Below is a small trained network, with its code and all its weights. Each question gives an input and a class and asks what happens when units are switched off, that is, made to give their printed mean instead of their output.

import numpy as np


def w(rows, s, z=0):
    codes = np.array(rows[::2]) - 128.0
    scale = np.full(codes.shape[1], s)
    scale[-1] = z or s
    return codes * scale


def norm(h):
    return h / np.sqrt((h * h).mean(-1, keepdims=True) + 1e-5)


def f(y):
    return y / 2 * (1 + np.tanh(0.7978845608 * (y + 0.044715 * y**3)))


def log_softmax(a):
    a = a - a.max(-1, keepdims=True)
    return a - np.log(np.exp(a).sum(-1, keepdims=True))


def net(x, mask):
    res = np.array(x, float).reshape(1, 6) / 4 @ E
    u = 0
    for l in range(3):
        y = f(norm(res) @ A[l][:, :-1].T + A[l][:, -1])
        res = res + np.where(mask[u : u + 14], y, B[l][:, -1]) @ B[l][:, :-1]
        u += 14
    return log_softmax(norm(res)[-1] @ U[:, :-1].T + U[:, -1])


A, B = {}, {}
E = w([
[112,80,87,76,162,202,195,63,135,117,185,162],'x0',
[121,170,80,161,138,139,137,41,110,69,66,188],'x1',
[95,93,210,94,124,40,95,52,163,136,104,157],'x2',
[112,100,78,123,82,132,135,111,109,135,83,127],'x3',
[219,140,182,51,96,192,165,255,160,100,69,191],'x4',
[130,187,92,103,91,40,230,153,180,93,149,93],'x5',
],0.0076)
A[0] = w([
[104,144,174,27,84,163,154,216,113,157,105,197,143],'0.n0',
[34,65,152,91,100,123,145,220,46,153,173,108,47],'0.n1',
[107,23,117,27,113,197,207,81,72,196,221,169,63],'0.n2',
[146,210,46,167,132,129,57,88,154,35,108,248,85],'0.n3',
[20,119,208,113,115,69,124,109,198,110,79,253,147],'0.n4',
[176,129,197,114,73,173,145,102,129,177,136,44,2],'0.n5',
[161,160,200,223,96,126,163,126,79,206,10,45,96],'0.n6',
[144,89,97,120,186,130,136,202,91,171,116,49,75],'0.n7',
[119,157,91,149,183,82,166,118,117,132,98,158,122],'0.n8',
[177,141,70,160,174,55,98,100,133,205,178,162,179],'0.n9',
[206,193,17,141,174,187,94,162,101,74,128,69,87],'0.n10',
[112,108,182,129,82,210,57,94,59,73,117,134,15],'0.n11',
[172,175,109,200,65,70,44,138,101,173,58,80,125],'0.n12',
[157,72,208,205,87,194,101,135,70,148,152,207,96],'0.n13',
],0.0064,0.0029)
B[0] = w([
[18,108,23,148,211,88,96,184,158,137,105,124,254],'0.n0',
[149,136,78,65,116,13,116,151,63,156,240,112,161],'0.n1',
[240,188,175,200,210,141,84,71,225,105,72,103,249],'0.n2',
[139,100,76,84,177,9,151,192,21,12,234,164,226],'0.n3',
[145,57,167,205,32,211,136,169,144,63,144,109,249],'0.n4',
[117,76,174,57,124,80,61,89,154,155,115,188,123],'0.n5',
[222,217,208,247,241,114,136,120,186,118,136,87,201],'0.n6',
[187,68,152,118,103,112,117,81,120,58,172,116,163],'0.n7',
[117,128,109,1,114,151,174,147,142,100,217,63,151],'0.n8',
[77,158,60,141,80,188,135,81,91,153,85,160,185],'0.n9',
[108,19,216,226,6,165,130,110,147,99,98,104,228],'0.n10',
[133,134,209,84,202,142,183,97,53,200,154,119,178],'0.n11',
[182,215,134,125,169,156,61,128,207,150,146,194,244],'0.n12',
[88,218,183,102,94,133,244,117,49,217,35,28,213],'0.n13',
],0.0057,0.0047)
A[1] = w([
[108,129,142,107,117,190,112,201,134,55,67,124,196],'1.n0',
[175,105,119,129,179,133,166,155,155,142,57,163,52],'1.n1',
[76,80,196,71,90,62,73,86,159,114,89,148,84],'1.n2',
[143,152,148,90,93,84,241,172,196,120,124,133,51],'1.n3',
[123,202,119,138,79,80,254,132,223,105,129,106,76],'1.n4',
[151,88,162,71,100,111,55,149,174,173,167,46,206],'1.n5',
[129,130,57,203,108,163,112,157,52,118,178,56,63],'1.n6',
[115,120,190,164,92,125,137,77,168,103,96,68,63],'1.n7',
[97,129,110,138,136,140,88,96,117,204,176,102,109],'1.n8',
[75,97,113,142,203,56,132,161,73,71,127,187,126],'1.n9',
[169,41,109,48,153,110,98,124,183,215,191,116,137],'1.n10',
[143,154,160,92,161,195,71,97,86,165,123,173,107],'1.n11',
[131,63,66,89,209,191,179,50,148,58,109,128,246],'1.n12',
[61,165,59,178,131,151,91,72,163,133,165,64,170],'1.n13',
],0.0074,0.0014)
B[1] = w([
[90,74,59,95,159,79,90,96,170,173,186,184,224],'1.n0',
[37,139,110,158,113,105,117,118,164,183,131,163,180],'1.n1',
[123,60,122,152,65,195,154,151,136,62,155,119,172],'1.n2',
[97,105,172,132,203,174,185,87,115,172,125,121,200],'1.n3',
[155,127,193,155,79,163,100,60,24,214,57,65,236],'1.n4',
[151,185,2,133,83,124,154,80,63,26,129,129,212],'1.n5',
[73,28,108,105,108,107,122,85,135,115,169,167,205],'1.n6',
[99,108,113,106,91,182,66,125,146,105,196,149,183],'1.n7',
[109,105,64,47,187,40,157,148,167,104,124,85,180],'1.n8',
[132,160,56,62,127,109,142,163,97,104,136,126,174],'1.n9',
[193,174,53,107,69,42,172,143,120,59,186,110,182],'1.n10',
[143,161,100,144,64,116,154,135,88,153,77,52,188],'1.n11',
[207,193,163,158,126,67,75,156,175,145,119,86,253],'1.n12',
[82,143,129,90,177,175,84,193,224,170,71,146,229],'1.n13',
],0.0068,0.0056)
A[2] = w([
[141,113,128,86,121,120,114,139,51,187,133,60,210],'2.n0',
[112,93,180,139,98,158,89,115,113,125,90,137,55],'2.n1',
[158,108,116,78,127,107,188,170,136,164,85,183,79],'2.n2',
[114,41,134,175,72,200,89,104,160,75,158,149,22],'2.n3',
[80,143,81,131,114,116,76,98,129,130,171,85,151],'2.n4',
[120,108,148,89,145,106,195,75,174,113,144,84,138],'2.n5',
[112,78,112,176,136,192,132,139,75,153,154,81,104],'2.n6',
[144,136,120,119,151,115,107,63,42,57,123,207,104],'2.n7',
[116,78,108,195,122,186,149,161,143,159,205,143,4],'2.n8',
[2,127,101,115,166,105,105,131,170,146,129,116,49],'2.n9',
[155,84,108,209,127,149,152,118,133,125,125,105,135],'2.n10',
[105,127,169,116,154,191,180,189,108,126,95,184,84],'2.n11',
[91,126,173,128,114,111,172,95,61,148,97,77,82],'2.n12',
[74,146,122,119,121,137,161,87,74,187,83,56,57],'2.n13',
],0.0091,0.0023)
B[2] = w([
[69,174,129,102,120,131,254,58,80,115,89,122,223],'2.n0',
[76,145,127,80,157,185,176,141,64,93,177,103,184],'2.n1',
[82,70,78,51,130,135,31,98,154,182,95,137,175],'2.n2',
[129,74,161,153,75,174,117,122,98,129,171,195,248],'2.n3',
[175,113,99,84,119,127,164,183,106,136,129,192,255],'2.n4',
[126,136,170,212,137,159,105,176,97,111,95,156,189],'2.n5',
[100,127,190,133,83,140,115,94,67,131,133,141,203],'2.n6',
[162,179,63,130,66,34,187,158,105,86,185,22,199],'2.n7',
[122,86,169,118,73,92,84,141,91,111,173,174,170],'2.n8',
[87,49,159,31,172,94,109,222,176,200,98,187,229],'2.n9',
[145,141,249,140,118,158,128,144,154,70,178,164,207],'2.n10',
[53,111,71,24,132,119,146,83,136,104,151,149,175],'2.n11',
[100,162,169,135,90,152,159,109,29,201,130,101,196],'2.n12',
[65,135,144,92,202,206,124,119,104,148,68,124,235],'2.n13',
],0.0072,0.0047)
U = w([
[11,40,77,2,223,121,76,170,205,221,98,184,145],'0',
[46,184,198,110,161,197,204,52,3,212,60,62,67],'1',
[181,137,37,96,95,20,181,141,61,35,210,72,130],'2',
[91,6,223,176,32,190,94,115,114,80,235,185,41],'3',
[206,215,175,239,189,141,70,89,245,156,95,110,254],'4',
],0.0094,0.0015)

Each question gives the input, the list of numbers given to net, and the class t.
The units are the neurons (one row each of A and B). Each row of codes is followed by its name. A weight is (code - 128) times the scale printed after its matrix; where a second scale follows, it is the last column's (A, B and U).
mask holds one flag per neuron, layer by layer. A switched-off neuron (its flag False) gives its mean, the last column of its row in B, instead of its output. The means were averaged over made-up inputs and are rounded, as every weight is.
A unit's drop is (log p(t) with every unit on - log p(t) with that unit switched off) / (log p(t) with every unit on - log p(t) with every unit switched off).
most important unit: the unit with the biggest drop
top k neurons: the k neurons with the biggest drops, biggest first
top k neurons in layer l: the k neurons of layer l with the biggest drops, biggest first
input [8,-4,7,-2,-3,6], class 4: top 4 neurons => 0.n2, 0.n10, 1.n12, 0.n13
input [-5,-2,4,-1,8,8], class 0: most important unit => 0.n0
input [-7,1,-4,1,7,6], class 0: top 4 neurons => 0.n2, 1.n12, 1.n0, 0.n13
input [8,7,7,-3,-5,-2], class 4: top 2 neurons => 1.n12, 0.n2
input [7,6,1,-3,-6,4], class 4: top 3 neurons => 1.n12, 0.n0, 1.n13
input [-4,-8,2,-2,-7,-8], class 1: top 4 neurons => 0.n0, 2.n0, 0.n13, 1.n11
input [5,2,8,4,5,8], class 1: top 3 neurons in layer 1 => 1.n4, 1.n3, 1.n6
input [1,-7,3,-5,-7,-4], class 0: top 4 neurons => 1.n13, 0.n9, 2.n9, 0.n3
input [6,4,-7,-5,6,6], class 3: top 2 neurons => 0.n10, 0.n13
input [7,7,-6,-1,-2,1], class 2: top 3 neurons => 0.n3, 0.n4, 2.n7
input [-7,8,0,2,-5,-6], class 2: top 2 neurons => 0.n3, 2.n7
input [-8,4,-8,-1,6,5], class 3: top 2 neurons in layer 2 => 2.n10, 2.n8
input [-6,-1,-5,3,5,-5], class 4: top 2 neurons in layer 1 => 1.n4, 1.n13
input [-4,-3,1,7,3,5], class 1: most important unit => 1.n4
input [-3,-4,-5,-3,0,1], class 3: top 2 neurons in layer 0 => 0.n10, 0.n3
input [3,8,5,3,-8,8], class 0: top 4 neurons in layer 1 => 1.n13, 1.n5, 1.n10, 1.n11
input [7,0,3,7,-2,-5], class 4: top 2 neurons => 0.n2, 1.n12
input [-7,2,1,5,-3,6], class 4: top 2 neurons in layer 0 => 0.n12, 0.n6
input [-7,-6,-6,5,0,4], class 4: top 3 neurons in layer 0 => 0.n6, 0.n12, 0.n3
input [0,3,-8,-7,3,0], class 3: top neuron => 0.n10
input [-8,1,2,-4,-1,6], class 4: top 2 neurons in layer 0 => 0.n12, 0.n6
input [-8,-3,3,4,0,8], class 1: top 2 neurons => 1.n4, 0.n2
input [-4,3,-5,4,4,0], class 3: top 3 neurons => 0.n10, 1.n13, 0.n6
input [-7,6,-2,6,2,4], class 4: top 2 neurons => 0.n6, 0.n12
input [2,8,7,-5,2,-4], class 2: top 2 neurons => 0.n3, 2.n7
input [-5,4,1,-3,6,8], class 1: top 2 neurons in layer 1 => 1.n4, 1.n13
input [6,-2,-2,-6,-6,0], class 0: top 4 neurons in layer 0 => 0.n9, 0.n6, 0.n12, 0.n11
input [-2,-4,7,-8,1,1], class 3: most important unit => 0.n4
input [5,1,-3,3,-1,2], class 4: top 2 neurons in layer 0 => 0.n2, 0.n4
